arr = [ -8  -8  -1 -11  -8  -7   7 -41  12  -7  12  50  -8 -10 -15 -11]
Read off the entry just right of -10.
Answer: -15
Read off the entry just left of the largest entry.
Answer: 12

X =
27,69,32,61,87,53,83,71,45,92,66
46,73,72,28,39,40,35,33,36,39,34
30,50,24,45,69,51,57,51,33,67,36
55,70,47,46,80,71,62,63,50,77,57
15,92,53,49,20,90,22,19,76,94,51
64,68,70,70,69,53,79,80,77,86,96
64,70,62,36,50,58,34,37,48,38,36
16,49,25,58,30,90,30,32,68,45,29
21,82,39,26,80,43,60,46,28,86,33
17,76,53,70,32,98,32,32,87,92,70
73,39,84,71,34,45,40,46,69,39,79
Find the entry directly below the largest entry.
A: 45
The third entry on the diagonal from the top-right corner -> 33
Find the 1st entry on the diagonal from the top-right corner.
A: 66
The first entry, reading row by row -> 27
The largest entry in the last column -> 96
Find the largest entry in the last row.
A: 84
The fourth-last entry, reading row by row: 46
The last entry in the row that holds the smallest entry is 51
Find the bottom entry of the column that holds the smallest entry.
A: 73
The last entry in the row that holds the largest entry -> 70
The maximum: 98
The last entry, reading row by row: 79
Find the first entry of the smallest entry's row.
A: 15
Find the third smallest entry.
A: 17
The second-last entry, reading row by row -> 39
The 3rd entry, reading row by row is 32
The third entry on the main diagonal: 24
The second entry in reading order -> 69
The entry just left of the largest entry is 32
Find the largest entry in the first row.
A: 92
Find the third entry from the end, reading row by row.
A: 69
The entry just left of 22 is 90
Find the entry directly above the smallest entry.
A: 55
The smallest entry in the last column: 29
The entry just right of 21: 82
Find the entry just left of 63.
A: 62
Find the entry just left of the centre entry.
A: 69

A =
[[  6.217   1.616 -11.971  11.209  -0.463  11.474  10.504  11.184  11.640]
 [ 10.565  16.486  -3.811  11.877 -15.266   1.829  12.743  -5.730
   20.052]]
Find the entry just left of the largest entry.
A: -5.730
Find the entry just right of the smallest entry.
A: 1.829
Find the 2nd entry in reading order.
A: 1.616
Find the entry just right of 10.504.
A: 11.184
Find the first entry in reading order.
A: 6.217
Find the 2nd largest entry.
A: 16.486

x = [[48, 61, 40, -45, 32, 70, -21, -44, 15, 53, 6, -4, -18], [23, -51, 50, -30, -25, 10, 31, 2, -19, -21, 51, 52, -38], [59, -57, -48, 56, 33, -22, 54, -47, -44, -15, 14, 30, 49], [-31, 66, 69, 52, -47, 24, -7, -60, 13, -69, -40, 61, 60], [-53, -70, -46, 59, 23, 60, -74, 31, 35, -58, 27, 4, 51], [52, -9, -70, -21, 17, 61, -12, -28, 53, 13, -17, 61, -14], [69, -20, -4, -18, -24, -43, 5, -30, 63, 32, -51, -73, -46], [-69, -49, 46, -45, 73, -30, 34, 65, -69, -17, 60, 38, -5], [-20, 16, 71, -2, -44, 41, 0, -66, 30, 58, 63, 12, 67], [42, -72, -11, -14, -11, 34, -1, 14, -44, -17, 15, 60, -70]]
The minimum -> -74
Read off the second smallest entry.
A: -73
Read off the third largest entry.
A: 70
Read off the 2nd largest entry.
A: 71
Read off the entry just right of -57.
A: -48
The first entry in reading order is 48
The fourth entry in reading order: -45
The 2nd entry in reading order -> 61
Read off the entry just right of the largest entry.
A: -30
Read off the largest entry.
A: 73

grid =
[[-72  30  10 -23  13 -20 -60 -58 -32  48  24]
 [  5 -64 -49  42 -62 -26  10  18  -1  18  65]
 [-21   4 -17  18  45  28  34  15  20 -11  -3]
 [-22  32  22 -28  48  19   2 -23 -30 -29 -64]
 [ 41 -12   0   0 -67  -4 -38 -26 -19   3  21]
 [-63  10  16 -37  20 -74 -25  -9 -18  50  13]
 [  0 -13 -15  10 -69   1 -65 -73 -69   2  26]
 [-16   1  -5  -2 -51  -5 -74 -77 -67  12  27]
 [-62   3  -4 -13  40 -20   6 -14 -26   5 -19]
 [ 31 -72 -46  41 -69  -3  29  14 -21 -33   7]]
Counting starts at 1.
What is the entry in row 1 and column 2?
A: 30
The top-left entry is -72
What is the bottom-right entry?
A: 7
What is the smallest entry?
A: -77
The maximum -> 65
The entry just left of -11 -> 20
The entry just left of -2: -5
The entry in row 3 and column 3 is -17
The entry just right of the smallest entry: -67
What is the entry just right of -17?
A: 18
What is the entry directly above -25?
A: -38
What is the entry in row 1 and column 3?
A: 10
The bottom-left entry is 31
The entry directly below -60 is 10
The entry just left of the smallest entry is -74
What is the entry directly above -18?
A: -19
The entry directly above the largest entry is 24
What is the entry directly above 42?
A: -23
What is the entry just left of -25?
A: -74
The entry directly below -18: -69
The entry directly below the largest entry: -3
The entry just left of -9: -25
What is the entry at row 3, column 1?
A: -21
What is the entry at row 2, column 1?
A: 5
What is the entry directly above 45?
A: -62
What is the entry just right of -30?
A: -29
The entry directly above 26: 13
What is the entry directly above -37?
A: 0
The entry directly below the smallest entry is -14

B =
[[  3  -2  25  -2 -37 -16   1   6  -8  -7]
 [ -5   4 -61  -1  21  -9  -8   7   2   7]
 [-20   4  -8   0  32  -2  -1   1   2  -2]
 [ -5  10  44   8   4   9  -7  -2   2  16]
 [ 12   3   1  -1  11   1   2  11  12 -39]
 [-24  -5  15   3 -17   9   2  27  -7  23]
 [  3   5 -19  -1 -22  -8  -9  -1  -7   9]
 [  5   4  -3   1   4  18   1   3   0 -36]
 [ -3   1 -14  -2   9   5   0   4   2  -1]
 [ -1   3 -61   4 -15  -1 -13   0   2  17]]
Counting starts at 1.
The entry just right of 44?
A: 8
The entry in the bottom-left corner?
A: -1
The entry at row 1, column 2?
A: -2
The entry at row 1, column 1: 3
The entry directly above the largest entry: -8
The entry at row 1, column 3 -> 25
The entry in the top-right corner: -7
The entry in row 2 and column 3?
A: -61
The entry directly above 10 is 4
The entry in row 2 and column 1?
A: -5
The entry just left of -19?
A: 5
The entry just left of 16?
A: 2
The entry in row 3 and column 1: -20
The entry just left of the largest entry?
A: 10
The entry in the bottom-right corner is 17
The bottom entry of the column that holds the largest entry?
A: -61
The entry directly below 6: 7
The entry directly above -36?
A: 9

m =
[[-15 -10  45  10]
 [-17 -31  70  10]
 [-15 -17  -5  10]
 [ 24 -17  47  -3]
 [-42 -17  -5  10]
 [-15 -17  -5  10]
 [-15   6 -50  10]
 [-50  -2 -53  10]
 [-14  37  24  10]
 [-71  26  -5  27]
 [ 37  35  -5  10]
 [-15 -37 -45  10]
 [-15 -17  -5  10]
 [ 84  14  -3 -13]
 [-12 -17  -5  10]]
The bottom entry of the column that holds the smallest entry -> -12
Find the 1st entry, reading row by row.
Answer: -15
The 3rd largest entry -> 47
Find the 4th entry in reading order.
Answer: 10
Find the entry directly below the smallest entry.
Answer: 37
The entry in the bottom-right corner is 10
Find the entry directly above the largest entry.
Answer: -15
Find the second entry on the diagonal from the top-right corner.
Answer: 70
The 2nd entry from the end, reading row by row -> -5
Find the largest entry in the first row.
Answer: 45
Find the smallest entry in the last row.
Answer: -17
The entry just right of the largest entry is 14
Find the entry just right of 26.
Answer: -5
Find the 2nd entry, reading row by row.
Answer: -10
The first entry in the row that holds the smallest entry -> -71
Find the 3rd entry on the main diagonal.
Answer: -5
Find the smallest entry in the last column.
Answer: -13
The largest entry: 84
The entry just right of the smallest entry: 26
Find the 2nd entry on the main diagonal.
Answer: -31
The last entry of the smallest entry's row: 27

Questions about the row below.
1) What is the 1st entry from the right?
2) What is the 2nd entry from the left?
3) What is the 2nd entry from the right?
[-70 -38   3  33 -54  -8]
1) -8
2) -38
3) -54

 -4  -83   17   45   29   27   46   37  -27   18   39   60    7  -21
-28  -14  -44  -14  -41   -1   11  -33  -67   40   37    8  -47   -5
 22  -17   13   43    9  -10   17  -28   51   41   32   -2   13    7
Rows and columns are numbered from 1.
The entry at row 2, column 1 -> -28
Give the entry just right of the smallest entry.
17
The minimum: -83
Give the entry just right of 40.
37
Give the entry just right of -10.
17
The top-left entry: -4
The entry directly below the largest entry -> 8
Give the bottom entry of the column that holds the largest entry.
-2
The entry just left of 60: 39
Give the entry directly above -41.
29
Give the bottom-right entry.
7
Give the maximum.
60
The entry directly below -27 is -67
The entry just left of 29 is 45
The entry at row 2, column 2 -> -14
The entry in the bottom-left corner: 22
